Here is a tiny trained network, its code and every weight. The questions are about switching its units off for an input and a target symbol, where a switched-off unit gives its printed mean instead of its output.

import numpy as np


def w(rows, s, z=0):
    codes = np.array(rows[::2]) - 128.0
    scale = np.full(codes.shape[1], s)
    scale[-1] = z or s
    return codes * scale


def f(y):
    return np.maximum(y, 0)


def softmax(a):
    e = np.exp(a - a.max(-1, keepdims=True))
    return e / e.sum(-1, keepdims=True)


def log_softmax(a):
    a = a - a.max(-1, keepdims=True)
    return a - np.log(np.exp(a).sum(-1, keepdims=True))


def net(x, mask):
    ids = ['ΓΘΛΞΨβδεζημπτφ'.index(c) for c in x.split()]
    T = len(ids)
    res = E[ids] + P[:T]
    u = 0
    for l in range(3):
        q, k, v = (res @ M[l].T for M in (Q, K, V))
        z = softmax(np.where(np.tri(T) > 0, q @ k.T / 2**0.5, -1e9)) @ v
        res = res + np.where(mask[u], z, O[l][:, -1]) @ O[l][:, :-1]
        u += 1
        y = f(res @ A[l][:, :-1].T + A[l][:, -1])
        res = res + np.where(mask[u : u + 4], y, B[l][:, -1]) @ B[l][:, :-1]
        u += 4
    return log_softmax(res[-1] @ U[:, :-1].T + U[:, -1])


Q, K, V, O, A, B = {}, {}, {}, {}, {}, {}
E = w([
[179,79,59,66,84,76,51,154,62,199,94,167],'Γ',
[170,81,115,114,124,79,121,211,102,124,123,173],'Θ',
[200,140,152,110,114,116,191,206,165,69,150,110],'Λ',
[128,157,107,195,146,171,237,174,59,126,8,205],'Ξ',
[200,118,82,183,127,98,190,152,52,153,78,124],'Ψ',
[88,43,168,57,91,14,183,159,225,160,49,76],'β',
[184,196,87,32,100,99,81,86,107,195,70,62],'δ',
[167,90,83,182,105,92,173,168,56,153,63,145],'ε',
[255,135,111,141,113,63,216,147,245,165,124,91],'ζ',
[131,107,193,33,5,207,224,84,113,116,77,127],'η',
[97,3,115,254,88,105,141,138,140,70,201,175],'μ',
[184,166,119,25,62,192,137,147,208,149,70,120],'π',
[41,83,153,92,74,126,219,7,132,200,129,99],'τ',
[156,203,206,144,83,90,137,168,126,28,171,25],'φ',
],0.0078)
P = w([
[192,51,196,57,192,81,63,37,80,64,7,220],'0',
[206,69,187,90,167,95,103,91,118,116,66,222],'1',
[185,91,165,94,137,92,142,105,112,125,73,194],'2',
[142,98,134,105,114,91,151,140,127,124,77,180],'3',
[120,118,105,115,89,96,161,148,135,125,85,155],'4',
[101,138,83,120,65,90,170,161,144,130,100,123],'5',
[73,147,66,140,46,104,182,171,154,144,116,102],'6',
[66,160,38,151,38,106,185,188,170,160,153,83],'7',
[52,175,14,158,26,106,193,192,172,169,170,44],'8',
[61,188,2,164,1,119,228,222,180,159,161,29],'9',
],0.0055)
Q[0] = w([
[147,157,99,78,15,51,213,149,194,129,80,114],'L0H1',
[89,183,198,177,254,178,64,65,142,105,212,109],'L0H1',
],0.0068)
K[0] = w([
[13,181,1,202,26,131,158,216,110,191,181,101],'L0H1',
[245,54,195,63,198,129,68,80,98,79,97,246],'L0H1',
],0.0058)
V[0] = w([
[163,59,147,68,42,28,2,41,180,141,240,51],'L0H1',
[223,209,158,204,87,214,135,234,170,83,182,91],'L0H1',
],0.0046)
O[0] = w([
[111,190,89,164,93,93,141,114,134,2,98,215,71],'L0H1',
[108,139,170,220,99,145,44,137,136,175,52,101,5],'L0H1',
],0.0072,0.0024)
A[0] = w([
[194,69,8,188,37,67,105,222,2,139,194,210,245],'L0N1',
[215,227,235,219,183,135,200,149,84,143,98,56,253],'L0N2',
[167,87,140,103,145,100,55,188,183,184,121,69,156],'L0N3',
[26,58,148,141,114,161,197,59,147,159,106,172,200],'L0N4',
],0.0048,0.0038)
B[0] = w([
[2,67,46,171,136,112,158,132,99,96,91,98,254],'L0N1',
[120,61,108,18,114,63,77,222,125,69,126,128,186],'L0N2',
[138,123,161,57,117,109,84,160,125,199,128,81,159],'L0N3',
[63,87,183,131,75,132,193,149,107,99,131,154,183],'L0N4',
],0.0058,0.0072)
Q[1] = w([
[45,98,61,15,3,131,251,201,114,118,2,45],'L1H1',
[86,101,64,146,159,118,122,141,31,122,52,78],'L1H1',
],0.006)
K[1] = w([
[37,196,52,173,33,150,157,160,181,170,164,2],'L1H1',
[147,123,111,89,7,129,173,116,220,96,146,120],'L1H1',
],0.0056)
V[1] = w([
[68,53,180,236,116,161,119,120,2,41,147,127],'L1H1',
[104,156,52,103,179,169,31,85,36,162,72,170],'L1H1',
],0.0064)
O[1] = w([
[247,57,180,186,33,121,67,88,66,110,213,43,193],'L1H1',
[122,102,209,165,194,176,200,185,206,2,71,3,4],'L1H1',
],0.0061,0.0022)
A[1] = w([
[141,55,125,119,140,3,120,145,172,178,71,116,131],'L1N1',
[63,139,66,140,73,25,176,218,127,103,65,164,254],'L1N2',
[161,65,67,76,72,97,84,67,80,187,61,211,147],'L1N3',
[85,52,138,73,137,178,138,120,163,131,183,7,161],'L1N4',
],0.0048,0.0041)
B[1] = w([
[115,47,74,171,141,74,64,155,139,160,48,85,175],'L1N1',
[90,109,94,122,88,111,121,172,92,45,107,170,247],'L1N2',
[128,136,163,195,121,83,97,111,3,180,179,180,193],'L1N3',
[103,18,113,85,121,123,193,146,106,147,151,62,154],'L1N4',
],0.0058,0.014)
Q[2] = w([
[121,43,36,84,64,31,141,253,86,140,66,150],'L2H1',
[76,49,145,159,31,113,208,194,75,169,104,191],'L2H1',
],0.0057)
K[2] = w([
[71,227,69,115,4,215,150,138,125,167,193,51],'L2H1',
[94,177,44,105,43,119,116,202,147,140,135,72],'L2H1',
],0.0039)
V[2] = w([
[60,42,39,254,198,56,131,168,91,161,155,138],'L2H1',
[80,73,123,111,97,208,237,21,117,196,118,173],'L2H1',
],0.0057)
O[2] = w([
[212,164,201,164,178,2,153,184,169,156,140,151,254],'L2H1',
[202,34,56,20,76,124,163,158,161,108,164,189,134],'L2H1',
],0.0075,0.012)
A[2] = w([
[106,80,128,124,65,131,112,48,77,164,200,139,96],'L2N1',
[87,59,120,112,100,95,1,74,99,189,108,140,250],'L2N2',
[47,172,144,151,91,160,44,70,36,140,111,76,57],'L2N3',
[121,92,155,80,244,128,104,150,136,194,51,147,93],'L2N4',
],0.0055,0.0026)
B[2] = w([
[76,139,122,217,203,133,70,128,194,151,62,82,191],'L2N1',
[111,154,146,94,105,254,59,214,114,182,149,97,254],'L2N2',
[106,102,85,147,185,38,202,18,223,244,90,206,146],'L2N3',
[55,158,108,98,169,177,118,190,137,182,123,125,188],'L2N4',
],0.0061,0.0068)
U = w([
[98,70,196,51,182,131,114,155,177,232,200,21,69],'Γ',
[255,135,189,149,58,123,31,111,112,177,151,77,88],'Θ',
[109,94,72,132,97,225,64,171,178,95,112,121,223],'Λ',
[160,162,58,109,136,107,202,85,67,151,241,211,169],'Ξ',
[120,165,139,224,191,130,105,99,190,209,42,198,112],'Ψ',
[191,119,128,130,155,121,154,108,127,173,102,48,126],'β',
[134,126,169,156,91,99,232,136,232,34,103,96,206],'δ',
[106,202,192,118,175,98,134,140,122,147,136,231,2],'ε',
[130,147,187,139,148,132,112,143,140,108,139,119,110],'ζ',
[199,93,84,47,46,145,111,133,69,89,198,127,87],'η',
[12,119,73,131,166,160,145,117,135,69,113,120,144],'μ',
[59,89,100,152,150,106,172,78,155,41,69,110,79],'π',
[52,214,237,161,98,154,60,119,45,137,129,91,210],'τ',
[182,118,160,132,135,109,150,105,148,179,87,61,124],'φ',
],0.0061,0.0049)

Each question gives the input, a string of symbols that net reads in full, and the target symbol t.
The units are the heads (2 rows each of Q, K, V and O) and the neurons (one row each of A and B). Each row of codes is followed by its name. A weight is (code - 128) times the scale printed after its matrix; where a second scale follows, it is the last column's (O, A, B and U).
mask holds one flag per unit, layer by layer, with each layer's heads first. A switched-off unit (its flag False) gives its mean, the last column of its rows in O or B, instead of its output. The means were averaged over made-up inputs and are rounded, as every weight is.
A unit's drop is (log p(t) with every unit on - log p(t) with that unit switched off) / (log p(t) with every unit on - log p(t) with every unit switched off).
The circuit of an input: a set's keep is (log p(t) with only the set's units on - log p(t) with every unit switched off) / (log p(t) with every unit on - log p(t) with every unit switched off). Starting from the 12 units with the biggest drops (on a tie, the unit counted first), units are removed one at a time, each time the one whose removal leaves the highest keep (on an exact tie, the one counted first), for as long as the keep stays at least 0.8.
circuit, biggest first: the units of the circuit, biggest drop first
most important unit: the unit with the biggest drop
top k neurons: the k neurons with the biggest drops, biggest first
top k neurons in layer l: the k neurons of layer l with the biggest drops, biggest first
input μ β μ, target Θ: circuit, biggest first => [L1H1; L2H1]
input Γ ζ β μ η ζ, target Λ: circuit, biggest first => [L2H1; L1N1; L0N2; L0H1]
input τ φ π Λ Γ Ψ μ Ξ π, target Γ: circuit, biggest first => [L0H1; L0N3; L1N4]
input Ξ τ Ξ Λ Λ β, target ε: most important unit => L1H1
input μ η Ψ π Γ Λ Λ η φ Θ, target τ: circuit, biggest first => [L2H1; L0H1]
input Γ Γ π Γ, target μ: circuit, biggest first => [L1H1; L0N1; L2H1; L1N3]
input τ Ξ τ Γ, target η: circuit, biggest first => [L2H1; L0H1]
input φ Γ Ξ δ φ Γ Γ Ψ, target δ: top 2 neurons => [L0N1; L2N2]
input τ Γ η π Θ Ξ φ Λ Ψ, target τ: circuit, biggest first => [L2H1; L0H1; L0N2]
input π ζ η π δ Θ β Γ Ξ ζ, target Γ: circuit, biggest first => [L0H1; L0N3]
input ε Γ ζ φ η τ, target τ: top 2 neurons => [L1N3; L2N1]
input Θ η Γ, target Λ: circuit, biggest first => [L2H1; L1N1; L2N2]
input Ψ β Γ, target ε: circuit, biggest first => [L2H1; L1N3; L1H1; L0H1]
input η Γ Γ Ξ, target δ: circuit, biggest first => [L1H1; L2N2]
input Γ φ Ψ Γ, target τ: circuit, biggest first => [L2H1; L1N3]
input η μ Ψ, target Θ: top 2 neurons in layer 0 => [L0N1; L0N4]
input Ψ τ τ η, target η: circuit, biggest first => [L2H1]
input Ξ π Γ Λ τ τ Γ Ξ η ζ, target η: top 2 neurons in layer 1 => [L1N1; L1N2]
input Γ Γ Ψ Ξ Ξ π ζ Γ Γ τ, target δ: top 3 neurons => [L0N1; L2N2; L0N2]
input Γ τ Ξ Γ π Λ η Ξ, target Λ: top 3 neurons => [L0N2; L1N1; L0N1]
input Ξ τ π φ Θ η Ξ φ Ξ, target Ψ: top 2 neurons in layer 0 => [L0N1; L0N3]
input δ β Γ Ξ π Λ η φ τ, target τ: top neuron in layer 2 => [L2N2]
input ζ Γ Γ Ξ Γ Γ Γ Ξ Θ, target Γ: top 2 neurons in layer 1 => [L1N4; L1N1]
input π Ξ Γ, target Γ: top 4 neurons => [L0N3; L2N4; L1N4; L2N2]
input β Γ μ Γ π φ Ξ, target τ: top 3 neurons => [L2N2; L0N2; L2N1]
